Here is a tiny trained network, its code and every weight. The questions are about switching its units off for an input and a class, where a switched-off unit gives its printed mean instead of its output.

import numpy as np


def w(rows, s, z=0):
    codes = np.array(rows[::2]) - 128.0
    scale = np.full(codes.shape[1], s)
    scale[-1] = z or s
    return codes * scale


def f(y):
    return np.maximum(y, 0)


def log_softmax(a):
    a = a - a.max(-1, keepdims=True)
    return a - np.log(np.exp(a).sum(-1, keepdims=True))


def net(x, mask):
    res = np.array(x, float).reshape(1, 5) / 4 @ E
    y = f(res @ A[0][:, :-1].T + A[0][:, -1])
    res = res + np.where(mask, y, B[0][:, -1]) @ B[0][:, :-1]
    return log_softmax(res[-1] @ U[:, :-1].T + U[:, -1])


A, B = {}, {}
E = w([
[97,134,112,153,156,135,147,103,129,144],'x0',
[45,163,225,64,167,177,100,142,133,86],'x1',
[102,25,96,116,106,199,92,129,51,161],'x2',
[117,157,92,143,55,194,249,150,120,75],'x3',
[74,79,21,100,130,113,123,134,171,29],'x4',
],0.011)
A[0] = w([
[223,155,73,140,86,70,114,100,146,140,120],'neuron 1',
[196,39,55,168,109,75,182,109,128,184,104],'neuron 2',
[153,178,151,153,76,176,183,158,87,132,132],'neuron 3',
[102,47,90,90,112,193,90,143,83,138,59],'neuron 4',
[107,136,170,98,114,155,102,181,145,100,254],'neuron 5',
[120,163,128,138,127,77,161,131,147,113,52],'neuron 6',
[144,107,147,99,202,86,92,93,129,187,24],'neuron 7',
[147,103,156,126,122,48,43,91,116,127,47],'neuron 8',
[83,95,51,114,148,90,111,167,165,33,129],'neuron 9',
[157,208,139,108,158,44,149,130,254,71,65],'neuron 10',
[133,122,121,97,186,111,84,66,168,143,51],'neuron 11',
],0.0088,0.0051)
B[0] = w([
[83,168,85,73,172,173,24,128,132,126,209],'neuron 1',
[69,180,134,78,196,193,76,90,173,105,241],'neuron 2',
[167,134,190,156,119,82,158,16,99,59,205],'neuron 3',
[178,27,123,59,188,107,199,113,148,219,213],'neuron 4',
[63,254,19,87,98,202,97,77,144,183,223],'neuron 5',
[158,46,125,46,195,179,190,140,114,105,162],'neuron 6',
[178,141,166,153,104,141,200,30,97,33,198],'neuron 7',
[170,107,87,142,62,86,193,62,139,10,198],'neuron 8',
[181,219,243,230,170,2,93,40,33,136,236],'neuron 9',
[202,16,102,34,141,153,152,134,146,247,247],'neuron 10',
[147,104,59,120,46,166,178,80,157,43,176],'neuron 11',
],0.0062,0.011)
U = w([
[155,55,133,69,170,144,159,148,133,222,86],'0',
[127,128,105,127,94,147,186,109,133,1,106],'1',
[108,158,121,130,125,133,93,117,131,170,254],'2',
[147,184,195,172,185,88,76,124,77,183,139],'3',
[67,192,107,76,180,208,52,133,172,120,62],'4',
[106,150,123,169,124,128,89,187,165,161,139],'5',
[106,97,140,168,114,116,117,252,132,121,92],'6',
],0.0098,0.0094)

Each question gives the input, the list of numbers given to net, and the class t.
The units are the neurons (one row each of A and B). Each row of codes is followed by its name. A weight is (code - 128) times the scale printed after its matrix; where a second scale follows, it is the last column's (A, B and U).
mask holds one flag per neuron, in row order. A switched-off neuron (its flag False) gives its mean, the last column of its row in B, instead of its output. The means were averaged over made-up inputs and are rounded, as every weight is.
A unit's drop is (log p(t) with every unit on - log p(t) with that unit switched off) / (log p(t) with every unit on - log p(t) with every unit switched off).
The circuit of an input: a set's keep is (log p(t) with only the set's units on - log p(t) with every unit switched off) / (log p(t) with every unit on - log p(t) with every unit switched off). Starting from all 11 units, units are removed one at a time, each time the one whose removal leaves the highest keep (on an exact tie, the one counted first), for as long as the keep stays at least 0.8.
circuit, biggest first: the units of the circuit, biggest drop first
most important unit: the unit with the biggest drop
k most important neurons: the k neurons with the biggest drops, biggest first
drop when u is switched off: that unit's drop, to one decimal
input [7,5,7,-5,7], class 0: circuit, biggest first => [neuron 4]
input [-4,-8,1,-4,7], class 4: 3 most important neurons => [neuron 2; neuron 1; neuron 3]
input [-7,-2,-3,5,0], class 2: 3 most important neurons => [neuron 8; neuron 7; neuron 11]
input [-6,-4,-2,-6,-3], class 1: 3 most important neurons => [neuron 8; neuron 7; neuron 9]
input [-8,1,-6,-4,-6], class 2: 2 most important neurons => [neuron 4; neuron 9]
input [-7,7,8,-8,-6], class 0: 4 most important neurons => [neuron 4; neuron 9; neuron 3; neuron 2]
input [3,-7,6,-4,-2], class 4: 2 most important neurons => [neuron 2; neuron 10]
input [-8,4,3,-4,7], class 2: circuit, biggest first => [neuron 5; neuron 11; neuron 9]
input [7,-8,7,-8,-1], class 1: circuit, biggest first => [neuron 8; neuron 7]
input [0,5,-2,-1,5], class 3: 3 most important neurons => [neuron 9; neuron 2; neuron 1]
input [-4,1,8,-5,-8], class 0: 2 most important neurons => [neuron 9; neuron 4]
input [-3,-8,-8,7,5], class 0: 3 most important neurons => [neuron 10; neuron 6; neuron 5]
input [2,3,-8,6,7], class 0: 2 most important neurons => [neuron 10; neuron 6]
input [0,-5,2,3,0], class 4: most important unit => neuron 2
input [4,-4,7,7,5], class 0: 3 most important neurons => [neuron 4; neuron 8; neuron 7]
input [-6,-7,0,-7,-7], class 1: 3 most important neurons => [neuron 8; neuron 7; neuron 9]
input [0,8,-1,-6,-7], class 4: drop when neuron 9 is switched off => 0.8
input [6,-2,6,4,4], class 0: drop when neuron 4 is switched off => 1.2
input [-5,7,8,4,4], class 0: drop when neuron 1 is switched off => 0.1
input [3,-8,5,-2,-2], class 4: circuit, biggest first => [neuron 2]
